Below are the code and all the weights of a small trained network. Each question names an input and a class and asks about switching units off, where a switched-off unit gives its printed mean instead of its output.

import numpy as np


def w(rows, s, z=0):
    codes = np.array(rows[::2]) - 128.0
    scale = np.full(codes.shape[1], s)
    scale[-1] = z or s
    return codes * scale


def f(y):
    return y / 2 * (1 + np.tanh(0.7978845608 * (y + 0.044715 * y**3)))


def log_softmax(a):
    a = a - a.max(-1, keepdims=True)
    return a - np.log(np.exp(a).sum(-1, keepdims=True))


def net(x, mask):
    res = np.array(x, float).reshape(1, 6) / 4 @ E
    y = f(res @ A[0][:, :-1].T + A[0][:, -1])
    res = res + np.where(mask, y, B[0][:, -1]) @ B[0][:, :-1]
    return log_softmax(res[-1] @ U[:, :-1].T + U[:, -1])


A, B = {}, {}
E = w([
[119,2,140,168,121,153],'x0',
[45,182,39,17,60,104],'x1',
[247,112,21,54,47,208],'x2',
[68,103,109,128,229,28],'x3',
[176,157,49,184,147,41],'x4',
[150,40,175,92,34,164],'x5',
],0.0076)
A[0] = w([
[99,108,180,228,47,134,213],'n0',
[47,143,94,122,191,99,186],'n1',
[208,138,115,98,143,139,181],'n2',
[161,170,93,196,129,106,221],'n3',
[175,159,102,190,121,117,181],'n4',
[97,158,133,128,156,145,92],'n5',
[52,200,164,71,170,85,224],'n6',
[99,183,143,110,101,86,148],'n7',
[123,180,144,55,41,96,178],'n8',
[174,146,73,138,196,117,187],'n9',
[92,137,106,101,178,83,225],'n10',
[122,169,101,195,186,117,225],'n11',
[175,91,204,198,123,93,254],'n12',
[139,120,132,13,115,194,166],'n13',
],0.011,0.0032)
B[0] = w([
[193,108,197,129,81,169,214],'n0',
[87,102,156,114,128,123,223],'n1',
[134,114,83,102,121,144,186],'n2',
[119,121,104,184,165,205,181],'n3',
[179,104,67,206,137,189,169],'n4',
[112,149,136,142,159,128,145],'n5',
[95,158,155,132,129,112,253],'n6',
[105,187,172,171,129,123,180],'n7',
[167,199,147,141,88,128,234],'n8',
[100,142,101,166,157,188,185],'n9',
[7,123,128,122,112,137,206],'n10',
[107,82,129,88,194,122,202],'n11',
[124,16,152,124,137,163,233],'n12',
[160,153,94,97,104,94,255],'n13',
],0.011,0.0098)
U = w([
[2,137,126,89,159,134,84],'0',
[104,117,14,191,213,199,46],'1',
[169,162,24,62,50,135,251],'2',
[129,215,145,171,118,146,28],'3',
[159,81,195,139,136,177,240],'4',
],0.01,0.0018)

Each question gives the input, the list of numbers given to net, and the class t.
The units are the neurons (one row each of A and B). Each row of codes is followed by its name. A weight is (code - 128) times the scale printed after its matrix; where a second scale follows, it is the last column's (A, B and U).
mask holds one flag per neuron, in row order. A switched-off neuron (its flag False) gives its mean, the last column of its row in B, instead of its output. The means were averaged over made-up inputs and are rounded, as every weight is.
A unit's drop is (log p(t) with every unit on - log p(t) with that unit switched off) / (log p(t) with every unit on - log p(t) with every unit switched off).
The circuit of an input: a set's keep is (log p(t) with only the set's units on - log p(t) with every unit switched off) / (log p(t) with every unit on - log p(t) with every unit switched off). Starting from the 12 units with the biggest drops (on a tie, the unit counted first), units are removed one at a time, each time the one whose removal leaves the highest keep (on an exact tie, the one counted first), for as long as the keep stays at least 0.8.
circuit, biggest first: the units of the circuit, biggest drop first
top k neurons: the k neurons with the biggest drops, biggest first
drop when u is switched off: that unit's drop, to one decimal
input [-2,8,-1,-6,2,-6], class 3: top 3 neurons -> [n8; n7; n12]
input [-6,-5,-8,0,6,1], class 1: top 3 neurons -> [n3; n4; n9]
input [2,-5,1,1,6,2], class 1: circuit, biggest first -> [n4; n3]
input [-5,7,1,-3,8,-7], class 1: circuit, biggest first -> [n3]
input [4,-7,2,-2,6,-1], class 1: top 2 neurons -> [n4; n3]
input [0,5,-2,0,5,4], class 3: circuit, biggest first -> [n12; n8; n13]
input [-1,-4,-6,0,7,-1], class 1: top 2 neurons -> [n3; n4]
input [3,-3,-4,-6,1,-8], class 1: top 2 neurons -> [n3; n4]
input [0,-7,6,2,-6,-3], class 1: top 2 neurons -> [n0; n8]
input [-1,8,-2,-7,3,-1], class 3: top 3 neurons -> [n7; n8; n2]
input [1,-4,6,0,-5,6], class 2: drop when n13 is switched off -> 0.4
input [7,-7,6,2,8,4], class 1: drop when n4 is switched off -> 0.6
input [5,6,3,4,-7,0], class 2: drop when n13 is switched off -> 0.2
input [-6,7,-3,-4,-2,4], class 3: top neuron -> [n7]
